arr =
[[1.286, 3.302, 1.190, -1.546, 0.548, -2.247, 6.340],
 [13.939, -6.212, 4.648, 16.569, -0.921, 21.665, -0.034],
 [10.318, 5.125, 3.774, 4.867, 1.094, -2.455, 2.755],
 [-15.742, 16.966, 4.046, -17.658, 9.121, -14.727, 5.298],
 [3.374, 7.467, 4.480, 6.364, 3.547, -5.995, -0.342]]
arr[0, 0] => 1.286
arr[3, 3] => -17.658
arr[3, 5] => -14.727
arr[-1, -6] => 7.467
arr[-5, 1] => 3.302
arr[-4, -2] => 21.665
arr[0, -2] => -2.247
arr[-5, 2] => 1.190
arr[:, -2] => [-2.247, 21.665, -2.455, -14.727, -5.995]
arr[-2] => [-15.742, 16.966, 4.046, -17.658, 9.121, -14.727, 5.298]
arr[-1] => [3.374, 7.467, 4.480, 6.364, 3.547, -5.995, -0.342]
arr[2, 6] => 2.755
arr[-3, 1] => 5.125
arr[:, 3] => [-1.546, 16.569, 4.867, -17.658, 6.364]
arr[-4, 0] => 13.939
arr[-1, 6] => -0.342
arr[2, -2] => -2.455
arr[4, 2] => 4.480
arr[1, -4] => 16.569
arr[:, 2] => [1.190, 4.648, 3.774, 4.046, 4.480]
arr[2, 0] => 10.318
arr[2, -4] => 4.867
arr[:, -7] => [1.286, 13.939, 10.318, -15.742, 3.374]
arr[-5, -3] => 0.548
arr[:, 4] => [0.548, -0.921, 1.094, 9.121, 3.547]
arr[0, 3] => -1.546

A =
[[  2  11  -2  11  -4  -4   0  -8   4]
 [-31  17  38  -1  38  41 -42 -26 -38]]
Rows and columns are counted from 0.
(0, 0): 2
(1, 3): -1
(1, 1): 17
(1, 5): 41
(1, 8): -38
(0, 1): 11
(0, 2): -2
(0, 5): -4

x = (4, 7, 2, 1, 6, 7, 0)
x[0] => 4
x[6] => 0
x[3] => 1

M =
[[-20  13  -9   0  -6   8 -12  -1   2]
 [ 26 -19  16   2   8 -13  15  -2  -5]
 [ 10 -25  39  26   4 -37   2 -24 -24]
 [ 23 -18  16   4   7 -14  14  -3  -6]
 [-11  10 -10  -4  -4   9  -6   3   5]
 [ 21 -15  11   0   7 -10  13  -1  -3]
 [ 25 -18  12  -1   7  -9  15   1  -3]
 [-41  36 -36 -12 -13  31 -24  10  15]
 [  9 -12  16   9   3 -15   4  -8  -9]
 [ 12 -15  19   9   4 -18   6  -9 -10]
 [-33  26 -23  -6 -10  20 -19   5   9]
 [-18  25 -32 -17  -5  30  -9  15  17]
 [ 22 -14   9   0   7  -6  14   2  -2]
 [  7  -6   6   2   3  -5   3  -2  -3]
 [ 35 -27  23   5  10 -20  21  -4  -8]
 [ 19 -16  16   5   6 -14  10  -5  -7]]
M[0, 0]: -20
M[4, 7]: 3
M[0, 1]: 13
M[14, 5]: -20
M[1, 1]: -19
M[:, 8]: [2, -5, -24, -6, 5, -3, -3, 15, -9, -10, 9, 17, -2, -3, -8, -7]
M[12]: [22, -14, 9, 0, 7, -6, 14, 2, -2]
M[11, 5]: 30
M[4, 2]: -10
M[6, 2]: 12
M[:, 3]: [0, 2, 26, 4, -4, 0, -1, -12, 9, 9, -6, -17, 0, 2, 5, 5]
M[7, 7]: 10
M[8, 2]: 16
M[14, 6]: 21
M[4, 6]: -6
M[15, 2]: 16
M[12, 5]: -6
M[12, 0]: 22
M[0, 2]: -9
M[15, 3]: 5
M[8, 3]: 9
M[1]: [26, -19, 16, 2, 8, -13, 15, -2, -5]
M[8, 6]: 4
M[4]: [-11, 10, -10, -4, -4, 9, -6, 3, 5]
M[2, 0]: 10
M[14, 0]: 35
M[8]: [9, -12, 16, 9, 3, -15, 4, -8, -9]
M[12, 2]: 9
M[8, 4]: 3
M[11, 3]: -17
M[0, 3]: 0
M[:, 5]: [8, -13, -37, -14, 9, -10, -9, 31, -15, -18, 20, 30, -6, -5, -20, -14]
M[4, 4]: -4
M[13, 7]: -2
M[11]: [-18, 25, -32, -17, -5, 30, -9, 15, 17]
M[11, 7]: 15
